Below is a small trained network, with its code and all its weights. Each question gives an input and a class and asks what happens when units are switched off, that is, made to give their printed mean instead of their output.

import numpy as np


def w(rows, s, z=0):
    codes = np.array(rows[::2]) - 128.0
    scale = np.full(codes.shape[1], s)
    scale[-1] = z or s
    return codes * scale


def f(y):
    return np.maximum(y, 0)


def log_softmax(a):
    a = a - a.max(-1, keepdims=True)
    return a - np.log(np.exp(a).sum(-1, keepdims=True))


def net(x, mask):
    res = np.array(x, float).reshape(1, 6) / 4 @ E
    y = f(res @ A[0][:, :-1].T + A[0][:, -1])
    res = res + np.where(mask, y, B[0][:, -1]) @ B[0][:, :-1]
    return log_softmax(res[-1] @ U[:, :-1].T + U[:, -1])


A, B = {}, {}
E = w([
[146,106,185,110,107,144,132,160,163],'x0',
[140,36,108,110,231,244,93,98,138],'x1',
[58,140,182,192,185,137,140,181,38],'x2',
[151,123,143,129,155,102,134,119,130],'x3',
[164,215,68,140,180,129,69,251,148],'x4',
[104,182,201,177,74,106,2,65,240],'x5',
],0.0091)
A[0] = w([
[138,139,94,90,99,159,150,133,161,179],'N1',
[174,140,102,114,157,141,47,200,123,95],'N2',
[193,110,106,122,105,120,140,113,174,194],'N3',
[65,144,171,141,138,128,33,94,143,81],'N4',
[125,174,136,187,62,59,185,143,107,114],'N5',
[138,85,105,77,117,128,121,79,152,126],'N6',
[145,165,123,49,88,98,168,119,157,89],'N7',
[117,75,126,37,77,119,161,68,66,116],'N8',
[124,185,107,181,167,102,88,139,119,157],'N9',
[93,83,163,178,114,135,130,108,113,119],'N10',
[116,134,131,120,131,160,176,143,28,161],'N11',
[100,105,183,136,115,119,152,34,94,96],'N12',
[90,109,184,200,145,136,166,194,59,177],'N13',
[132,85,150,116,120,105,120,124,122,2],'N14',
[141,158,121,168,110,149,100,31,189,101],'N15',
[101,159,166,170,126,156,122,128,189,79],'N16',
[224,154,123,89,129,147,106,149,175,128],'N17',
[138,110,123,72,108,143,171,138,94,70],'N18',
[125,65,91,105,154,160,54,109,143,83],'N19',
[110,122,202,162,145,97,133,72,61,148],'N20',
[161,129,124,133,98,95,190,144,81,132],'N21',
[66,89,128,132,161,196,127,111,160,52],'N22',
[100,92,201,182,104,121,134,92,93,121],'N23',
[83,167,214,254,133,170,106,126,112,139],'N24',
[62,61,183,127,107,117,197,79,141,76],'N25',
[139,166,96,121,148,138,128,183,143,66],'N26',
[103,178,181,149,82,41,197,154,112,99],'N27',
[133,34,140,177,169,153,127,73,141,153],'N28',
[114,115,221,152,159,127,143,190,112,177],'N29',
[104,161,91,170,193,126,70,163,73,147],'N30',
[143,110,123,106,152,112,167,135,90,35],'N31',
[161,54,106,110,203,141,55,103,135,95],'N32',
[121,97,104,80,105,172,191,221,121,48],'N33',
[150,117,63,79,172,126,233,181,116,78],'N34',
[187,85,80,119,104,107,136,110,178,108],'N35',
[181,133,145,212,169,113,70,221,129,106],'N36',
[135,107,145,107,182,226,113,128,133,130],'N37',
[134,93,158,165,211,163,122,152,94,152],'N38',
[93,187,188,219,174,157,155,103,176,104],'N39',
[105,171,122,118,187,125,102,220,170,100],'N40',
[126,184,147,159,109,121,55,115,207,115],'N41',
],0.0098,0.0043)
B[0] = w([
[78,110,86,130,95,123,191,56,159,181],'N1',
[154,192,153,169,33,187,68,143,109,195],'N2',
[111,169,44,78,132,150,146,66,141,200],'N3',
[214,95,213,187,202,91,170,88,188,206],'N4',
[67,45,110,153,139,66,52,219,176,236],'N5',
[129,201,122,88,110,139,155,122,149,194],'N6',
[69,112,57,112,131,101,100,148,141,182],'N7',
[210,145,133,150,83,200,123,108,55,222],'N8',
[141,175,76,130,107,179,129,150,118,189],'N9',
[164,157,87,108,108,196,103,131,83,183],'N10',
[135,137,165,118,194,122,153,59,158,234],'N11',
[166,165,130,152,88,186,88,177,40,215],'N12',
[120,184,56,51,161,113,231,61,193,252],'N13',
[178,102,89,99,127,108,89,134,119,136],'N14',
[167,135,172,131,207,124,184,92,167,219],'N15',
[173,58,94,171,150,106,90,153,157,178],'N16',
[131,192,91,88,89,183,154,131,142,198],'N17',
[194,84,151,167,172,129,161,109,163,182],'N18',
[71,93,104,175,149,46,118,187,178,197],'N19',
[88,206,145,118,79,163,95,97,85,208],'N20',
[95,46,151,111,170,84,130,77,185,205],'N21',
[98,83,141,142,139,126,73,194,142,183],'N22',
[165,189,88,138,55,192,95,149,89,207],'N23',
[146,113,97,33,173,86,237,22,183,224],'N24',
[195,153,166,159,88,198,36,186,97,221],'N25',
[193,160,145,149,101,134,66,117,91,176],'N26',
[42,18,133,124,97,94,31,223,136,246],'N27',
[57,113,105,144,101,150,98,191,79,222],'N28',
[104,172,41,57,66,129,184,90,171,213],'N29',
[124,137,111,75,72,152,127,133,91,203],'N30',
[176,110,144,129,146,93,83,103,156,173],'N31',
[71,73,111,183,102,60,98,183,163,212],'N32',
[163,134,165,139,231,100,114,112,172,208],'N33',
[220,131,231,182,255,134,142,109,169,250],'N34',
[67,197,48,53,47,146,177,63,163,193],'N35',
[175,147,96,80,45,133,98,212,74,204],'N36',
[66,54,94,122,140,50,61,145,116,210],'N37',
[54,107,81,95,123,86,128,119,131,210],'N38',
[177,107,135,161,186,116,202,46,179,185],'N39',
[198,133,151,158,59,213,110,185,60,201],'N40',
[141,67,209,163,241,128,128,32,115,234],'N41',
],0.0065,0.011)
U = w([
[228,93,201,151,215,94,170,76,193,69],'0',
[206,191,155,164,34,204,71,165,71,1],'1',
[3,23,126,154,109,39,69,191,179,56],'2',
[102,182,78,73,102,110,214,40,199,252],'3',
],0.007,0.0029)

Each question gives the input, the list of numbers given to net, and the class t.
The units are the neurons (one row each of A and B). Each row of codes is followed by its name. A weight is (code - 128) times the scale printed after its matrix; where a second scale follows, it is the last column's (A, B and U).
mask holds one flag per neuron, in row order. A switched-off neuron (its flag False) gives its mean, the last column of its row in B, instead of its output. The means were averaged over made-up inputs and are rounded, as every weight is.
A unit's drop is (log p(t) with every unit on - log p(t) with that unit switched off) / (log p(t) with every unit on - log p(t) with every unit switched off).
The circuit of an input: a set's keep is (log p(t) with only the set's units on - log p(t) with every unit switched off) / (log p(t) with every unit on - log p(t) with every unit switched off). Starting from the 12 units with the biggest drops (on a tie, the unit counted first), units are removed one at a time, each time the one whose removal leaves the highest keep (on an exact tie, the one counted first), for as long as the keep stays at least 0.8.
circuit, biggest first: the units of the circuit, biggest drop first
unit that matters most: the unit with the biggest drop
k most important neurons: the k neurons with the biggest drops, biggest first
drop of u: that unit's drop, to one decimal
input [3,7,-5,-6,-6,-5], class 2: unit that matters most : N37
input [-7,6,3,-1,5,3], class 2: 4 most important neurons : (N32; N37; N19; N8)
input [1,-3,6,-5,0,8], class 0: 2 most important neurons : (N4; N41)
input [-4,6,-6,8,2,5], class 2: 4 most important neurons : (N32; N19; N13; N34)
input [-3,-3,-5,7,-6,4], class 1: circuit, biggest first : (N12; N25)
input [7,5,7,6,-5,-5], class 3: 3 most important neurons : (N13; N29; N38)
input [-4,0,6,-4,4,8], class 0: 2 most important neurons : (N4; N41)
input [-4,8,0,-6,8,-6], class 1: 2 most important neurons : (N2; N40)
input [7,7,4,-6,-5,-6], class 2: 3 most important neurons : (N37; N28; N38)
input [3,-4,3,-6,-1,0], class 2: 2 most important neurons : (N27; N5)
input [2,-5,8,5,-4,-1], class 3: 2 most important neurons : (N13; N24)
input [-7,-6,-1,1,-4,5], class 2: 3 most important neurons : (N27; N5; N34)
input [4,1,6,6,-5,0], class 3: 4 most important neurons : (N13; N24; N29; N40)
input [7,8,7,8,3,-3], class 2: circuit, biggest first : (N37)
input [2,6,-8,4,4,-3], class 3: 4 most important neurons : (N27; N35; N17; N5)
input [4,-8,4,-6,-1,0], class 2: 2 most important neurons : (N27; N5)
input [-6,-4,-8,3,-8,-6], class 1: 2 most important neurons : (N8; N25)
input [-2,2,-2,-2,8,-7], class 1: 2 most important neurons : (N2; N40)
input [1,-1,6,-7,-4,7], class 0: drop of N4 : 0.4
input [8,-5,-4,-5,5,-1], class 1: unit that matters most : N40
input [2,0,-5,0,-3,-7], class 0: drop of N34 : 0.3
input [8,7,0,4,3,2], class 2: drop of N27 : 0.0
input [-2,-8,-6,6,-1,-5], class 2: drop of N27 : 0.1
